Below is a small trained network, with its code and all its weights. Each question gives an input and a class and asks what happens when units are switched off, that is, made to give their printed mean instead of their output.

import numpy as np


def w(rows, s, z=0):
    codes = np.array(rows[::2]) - 128.0
    scale = np.full(codes.shape[1], s)
    scale[-1] = z or s
    return codes * scale


def f(y):
    return np.maximum(y, 0)


def log_softmax(a):
    a = a - a.max(-1, keepdims=True)
    return a - np.log(np.exp(a).sum(-1, keepdims=True))


def net(x, mask):
    res = np.array(x, float).reshape(1, 8) / 4 @ E
    y = f(res @ A[0][:, :-1].T + A[0][:, -1])
    res = res + np.where(mask, y, B[0][:, -1]) @ B[0][:, :-1]
    return log_softmax(res[-1] @ U[:, :-1].T + U[:, -1])


A, B = {}, {}
E = w([
[124,136,80,33,111,133],'x0',
[147,88,159,167,149,91],'x1',
[70,93,141,62,193,101],'x2',
[54,106,149,118,109,209],'x3',
[75,231,92,55,139,168],'x4',
[156,137,106,184,152,147],'x5',
[97,130,2,166,143,114],'x6',
[72,150,148,166,71,89],'x7',
],0.0085)
A[0] = w([
[170,143,96,107,87,213,168],'n0',
[78,124,180,163,118,132,105],'n1',
[107,30,97,136,151,94,157],'n2',
[179,136,104,216,133,144,106],'n3',
[141,181,127,106,14,51,174],'n4',
[206,174,249,147,142,118,117],'n5',
[123,97,112,104,129,88,124],'n6',
[109,157,199,166,92,153,155],'n7',
[167,173,120,191,142,108,160],'n8',
[132,182,123,125,169,161,96],'n9',
[181,185,162,147,112,199,5],'n10',
[130,198,107,123,133,31,33],'n11',
[37,185,119,74,143,137,116],'n12',
[87,128,177,168,102,165,63],'n13',
[140,121,125,148,198,190,38],'n14',
[84,112,169,158,91,159,120],'n15',
[147,84,130,146,163,71,109],'n16',
[108,127,120,168,118,110,63],'n17',
[115,184,138,130,107,159,195],'n18',
],0.014,0.0023)
B[0] = w([
[149,72,121,104,102,169,202],'n0',
[120,105,176,113,91,79,176],'n1',
[146,189,202,170,135,139,203],'n2',
[137,190,55,108,93,72,227],'n3',
[182,110,104,149,38,140,201],'n4',
[105,154,198,222,114,227,228],'n5',
[156,113,114,148,137,162,161],'n6',
[157,50,159,145,139,108,194],'n7',
[147,108,43,172,118,108,204],'n8',
[69,85,102,119,124,176,175],'n9',
[168,86,141,114,195,173,184],'n10',
[152,2,64,179,145,68,186],'n11',
[70,142,83,37,155,181,250],'n12',
[146,50,173,109,136,61,178],'n13',
[182,153,130,76,123,147,171],'n14',
[101,92,179,98,116,83,181],'n15',
[114,166,112,192,162,181,195],'n16',
[128,147,142,113,113,95,159],'n17',
[144,83,86,117,147,144,186],'n18',
],0.021,0.011)
U = w([
[89,117,205,137,2,108,86],'0',
[119,147,154,135,175,76,3],'1',
[206,107,107,109,33,176,144],'2',
[74,180,147,64,114,203,75],'3',
[71,87,149,77,132,130,195],'4',
[146,182,194,106,148,100,71],'5',
[111,178,74,192,124,78,206],'6',
[219,111,211,205,120,198,197],'7',
],0.009,0.0057)

Each question gives the input, the list of numbers given to net, and the class t.
The units are the neurons (one row each of A and B). Each row of codes is followed by its name. A weight is (code - 128) times the scale printed after its matrix; where a second scale follows, it is the last column's (A, B and U).
mask holds one flag per neuron, in row order. A switched-off neuron (its flag False) gives its mean, the last column of its row in B, instead of its output. The means were averaged over made-up inputs and are rounded, as every weight is.
A unit's drop is (log p(t) with every unit on - log p(t) with that unit switched off) / (log p(t) with every unit on - log p(t) with every unit switched off).
The circuit of an input: a set's keep is (log p(t) with only the set's units on - log p(t) with every unit switched off) / (log p(t) with every unit on - log p(t) with every unit switched off). Starting from the 12 units with the biggest drops (on a tie, the unit counted first), units are removed one at a time, each time the one whose removal leaves the highest keep (on an exact tie, the one counted first), for as long as the keep stays at least 0.8.
circuit, biggest first: the units of the circuit, biggest drop first
k most important neurons: the k neurons with the biggest drops, biggest first
drop of u: that unit's drop, to one decimal
input [2,7,-2,1,1,-8,-6,7], class 0: most important neuron -> (n1)
input [1,-1,3,-4,8,5,2,3], class 4: 2 most important neurons -> (n11 n12)
input [1,5,3,7,-1,4,4,2], class 0: 2 most important neurons -> (n10 n12)
input [1,5,5,7,-6,-7,-4,3], class 0: 3 most important neurons -> (n1 n15 n10)
input [-7,6,-1,6,4,-7,8,-4], class 4: 2 most important neurons -> (n5 n16)
input [5,0,2,4,-2,-7,-6,0], class 4: 3 most important neurons -> (n2 n12 n3)
input [7,3,4,3,8,8,-6,4], class 3: 2 most important neurons -> (n12 n11)
input [-5,-2,0,8,-4,8,1,-3], class 2: 2 most important neurons -> (n3 n14)
input [-7,5,8,-2,-7,2,6,8], class 6: 2 most important neurons -> (n3 n5)
input [2,5,-5,-2,5,7,6,5], class 6: 2 most important neurons -> (n3 n8)
input [-1,3,5,-6,-1,3,6,-8], class 6: 2 most important neurons -> (n5 n3)
input [1,3,-8,6,2,-8,-4,0], class 7: 2 most important neurons -> (n10 n3)
input [7,2,8,3,-8,0,5,3], class 7: drop of n2 -> 0.1
input [-5,-1,8,-2,5,-1,8,-4], class 3: circuit, biggest first -> (n12)
input [3,4,-6,7,-7,3,8,3], class 6: drop of n3 -> 0.3
input [-4,-4,4,0,3,-4,3,7], class 4: drop of n12 -> 0.3
